Below are the code and all the weights of a small trained network. Each question names an input and a class and asks about switching units off, where a switched-off unit gives its printed mean instead of its output.

import numpy as np


def w(rows, s, z=0):
    codes = np.array(rows[::2]) - 128.0
    scale = np.full(codes.shape[1], s)
    scale[-1] = z or s
    return codes * scale


def f(y):
    return np.maximum(y, 0)


def log_softmax(a):
    a = a - a.max(-1, keepdims=True)
    return a - np.log(np.exp(a).sum(-1, keepdims=True))


def net(x, mask):
    res = np.array(x, float).reshape(1, 7) / 4 @ E
    y = f(res @ A[0][:, :-1].T + A[0][:, -1])
    res = res + np.where(mask, y, B[0][:, -1]) @ B[0][:, :-1]
    return log_softmax(res[-1] @ U[:, :-1].T + U[:, -1])


A, B = {}, {}
E = w([
[254,83,156,119,169,111,99,164,70,118,77],'x0',
[123,23,181,157,145,137,177,160,189,113,188],'x1',
[74,118,157,154,65,38,192,142,107,133,30],'x2',
[159,133,156,43,134,149,158,99,214,213,48],'x3',
[116,117,127,124,137,138,131,120,125,110,112],'x4',
[70,101,142,106,97,133,7,211,166,97,100],'x5',
[178,58,72,100,12,151,139,96,129,86,148],'x6',
],0.0084)
A[0] = w([
[67,111,136,95,80,137,33,253,188,91,95,138],'neuron 1',
[69,127,77,235,186,96,116,179,74,94,164,23],'neuron 2',
[136,74,224,173,115,61,204,169,211,67,152,207],'neuron 3',
[110,108,93,197,140,118,73,127,75,87,187,22],'neuron 4',
[126,145,153,95,176,111,123,121,170,176,103,72],'neuron 5',
[20,185,126,144,134,142,130,85,171,178,175,146],'neuron 6',
[62,144,97,123,108,185,170,90,170,112,153,118],'neuron 7',
[97,134,157,58,147,116,153,95,234,223,111,3],'neuron 8',
[153,118,184,64,159,177,127,91,181,193,78,2],'neuron 9',
[190,205,85,85,162,180,73,104,130,105,145,128],'neuron 10',
[100,217,210,167,249,98,138,181,119,162,131,188],'neuron 11',
[136,92,172,12,109,128,170,124,151,153,80,82],'neuron 12',
[106,137,193,158,28,44,186,164,66,114,38,126],'neuron 13',
[139,179,95,103,90,92,87,86,77,153,63,136],'neuron 14',
[208,113,169,159,139,135,116,168,91,115,105,89],'neuron 15',
[162,58,39,126,37,149,125,136,124,73,127,134],'neuron 16',
[188,112,51,114,34,107,149,89,154,99,141,110],'neuron 17',
[173,127,145,58,45,136,139,108,159,120,135,45],'neuron 18',
[92,103,160,150,84,73,191,153,84,137,85,130],'neuron 19',
[94,122,121,180,115,96,143,162,53,95,133,26],'neuron 20',
[147,149,119,126,159,112,186,75,119,143,160,89],'neuron 21',
[217,99,159,143,171,107,137,167,107,119,80,163],'neuron 22',
[55,155,140,168,87,122,128,84,175,146,147,15],'neuron 23',
[137,143,123,190,128,159,191,96,69,110,151,15],'neuron 24',
[165,136,113,145,111,139,167,60,119,103,133,101],'neuron 25',
[128,218,52,98,119,88,91,81,72,106,80,113],'neuron 26',
[138,138,123,60,132,179,128,122,202,192,76,7],'neuron 27',
[145,130,101,123,174,220,77,109,83,100,196,112],'neuron 28',
[143,172,189,180,137,163,200,72,82,153,135,148],'neuron 29',
[236,105,170,112,201,107,96,166,71,144,72,58],'neuron 30',
[132,143,151,117,133,164,213,103,108,147,122,19],'neuron 31',
[154,132,77,148,175,141,232,78,91,151,130,13],'neuron 32',
[153,70,130,157,175,205,141,157,184,143,183,148],'neuron 33',
[169,104,134,170,139,114,197,82,138,150,128,38],'neuron 34',
],0.0073,0.0017)
B[0] = w([
[204,111,185,91,77,167,69,203,142,201,91,254],'neuron 1',
[195,124,142,219,78,97,81,73,112,110,163,205],'neuron 2',
[13,106,17,145,226,163,64,110,91,210,162,211],'neuron 3',
[183,168,131,179,88,146,114,69,95,173,147,193],'neuron 4',
[162,106,169,183,138,106,125,76,124,109,160,186],'neuron 5',
[207,134,72,153,126,174,185,196,185,41,115,221],'neuron 6',
[169,153,76,136,97,154,161,204,151,42,88,189],'neuron 7',
[164,103,117,209,110,124,147,96,92,142,136,231],'neuron 8',
[161,143,139,203,110,133,113,87,104,147,187,216],'neuron 9',
[65,154,120,53,180,168,151,145,123,116,199,214],'neuron 10',
[109,64,171,107,185,2,122,112,250,46,132,240],'neuron 11',
[154,153,106,190,114,137,110,54,102,160,160,201],'neuron 12',
[104,174,167,56,139,179,197,115,154,177,219,238],'neuron 13',
[77,67,64,155,174,143,141,127,135,163,189,202],'neuron 14',
[168,154,65,170,102,177,218,163,135,91,117,183],'neuron 15',
[129,108,168,142,181,52,140,112,210,118,119,201],'neuron 16',
[166,65,157,138,205,6,131,128,207,67,118,193],'neuron 17',
[140,87,147,133,165,93,136,68,178,95,146,174],'neuron 18',
[81,238,155,49,159,152,220,143,85,177,178,197],'neuron 19',
[160,165,167,204,104,132,155,30,90,173,160,181],'neuron 20',
[145,122,137,79,79,137,73,184,130,171,49,179],'neuron 21',
[137,151,57,153,78,132,179,185,140,76,112,201],'neuron 22',
[208,119,84,144,80,148,177,168,122,93,93,179],'neuron 23',
[143,119,159,141,59,132,45,153,111,162,111,166],'neuron 24',
[174,107,173,91,127,133,83,185,151,139,127,171],'neuron 25',
[69,62,68,152,246,161,62,128,114,182,125,214],'neuron 26',
[172,132,162,196,54,147,127,59,121,139,166,212],'neuron 27',
[166,187,198,102,150,138,171,76,143,149,192,209],'neuron 28',
[162,102,147,124,91,126,55,196,169,147,103,189],'neuron 29',
[159,140,82,176,81,142,204,183,148,87,109,221],'neuron 30',
[140,138,158,127,134,155,100,142,139,169,95,168],'neuron 31',
[142,79,173,109,86,158,64,189,150,193,65,192],'neuron 32',
[34,181,71,44,191,177,132,104,113,188,165,201],'neuron 33',
[136,127,151,117,149,127,69,176,82,157,104,170],'neuron 34',
],0.0061,0.0095)
U = w([
[154,141,152,204,66,137,111,43,93,129,149,68],'0',
[147,146,43,143,78,163,190,204,142,50,107,81],'1',
[138,114,209,88,78,157,43,206,124,157,88,99],'2',
[123,92,178,117,161,38,129,106,175,66,124,126],'3',
[101,208,164,41,130,172,179,110,111,144,178,122],'4',
[57,92,12,135,172,155,92,124,94,164,136,113],'5',
[126,145,112,127,112,132,120,135,127,128,131,255],'6',
[92,160,126,85,99,125,117,102,92,74,73,127],'7',
],0.011,0.0086)

Each question gives the input, the list of numbers given to net, and the class t.
The units are the neurons (one row each of A and B). Each row of codes is followed by its name. A weight is (code - 128) times the scale printed after its matrix; where a second scale follows, it is the last column's (A, B and U).
mask holds one flag per neuron, in row order. A switched-off neuron (its flag False) gives its mean, the last column of its row in B, instead of its output. The means were averaged over made-up inputs and are rounded, as every weight is.
A unit's drop is (log p(t) with every unit on - log p(t) with that unit switched off) / (log p(t) with every unit on - log p(t) with every unit switched off).
The circuit of an input: a set's keep is (log p(t) with only the set's units on - log p(t) with every unit switched off) / (log p(t) with every unit on - log p(t) with every unit switched off). Starting from the 12 units with the biggest drops (on a tie, the unit counted first), units are removed one at a time, each time the one whose removal leaves the highest keep (on an exact tie, the one counted first), for as long as the keep stays at least 0.8.
units of the circuit, in order: the units of the circuit, biggest drop first
most important unit: the unit with the biggest drop
k most important neurons: the k neurons with the biggest drops, biggest first
drop of u: that unit's drop, to one decimal
input [-8,7,-1,5,1,-5,-8], class 1: 2 most important neurons : (neuron 6; neuron 7)
input [-2,-3,2,0,5,-6,8], class 3: most important unit : neuron 17
input [-5,-5,7,7,0,-1,6], class 0: 3 most important neurons : (neuron 12; neuron 27; neuron 8)
input [-8,-7,6,2,5,-6,2], class 1: 3 most important neurons : (neuron 6; neuron 7; neuron 23)
input [5,-1,2,5,-2,-3,0], class 0: 4 most important neurons : (neuron 6; neuron 12; neuron 9; neuron 7)
input [5,8,-8,-6,1,0,6], class 4: 2 most important neurons : (neuron 28; neuron 33)
input [0,7,-2,-7,1,4,8], class 3: 2 most important neurons : (neuron 16; neuron 17)
input [8,-8,-4,5,6,-5,6], class 1: 3 most important neurons : (neuron 30; neuron 22; neuron 3)
input [-1,8,0,1,5,-7,-2], class 5: 3 most important neurons : (neuron 3; neuron 1; neuron 33)
input [-3,5,-7,5,-5,6,-4], class 4: 4 most important neurons : (neuron 33; neuron 32; neuron 29; neuron 2)
input [-2,2,8,0,-7,-7,-1], class 4: 4 most important neurons : (neuron 19; neuron 13; neuron 1; neuron 3)
input [-2,7,-8,-1,4,4,5], class 4: units of the circuit, in order : (neuron 28; neuron 33)
input [4,0,0,0,-1,0,-3], class 1: units of the circuit, in order : (neuron 30; neuron 22; neuron 15)
input [-3,-7,1,6,-1,-3,-8], class 3: most important unit : neuron 11
input [1,-7,-6,-2,-4,1,6], class 5: 2 most important neurons : (neuron 26; neuron 11)
input [2,-8,3,-3,8,-3,-4], class 5: 2 most important neurons : (neuron 26; neuron 14)
input [-6,6,-8,-5,8,8,0], class 2: 3 most important neurons : (neuron 1; neuron 13; neuron 19)
input [1,-5,-7,-1,-5,-3,7], class 3: units of the circuit, in order : (neuron 17; neuron 16)
input [5,-4,4,2,-4,4,2], class 1: units of the circuit, in order : (neuron 30; neuron 22)
input [1,7,0,-3,-7,-1,5], class 5: units of the circuit, in order : (neuron 3)
input [-1,8,4,3,-6,-7,-5], class 5: drop of neuron 8 : 0.1
input [5,-1,6,5,0,7,8], class 3: drop of neuron 16 : 0.6
input [-5,1,8,-5,1,5,-5], class 4: drop of neuron 19 : 0.6
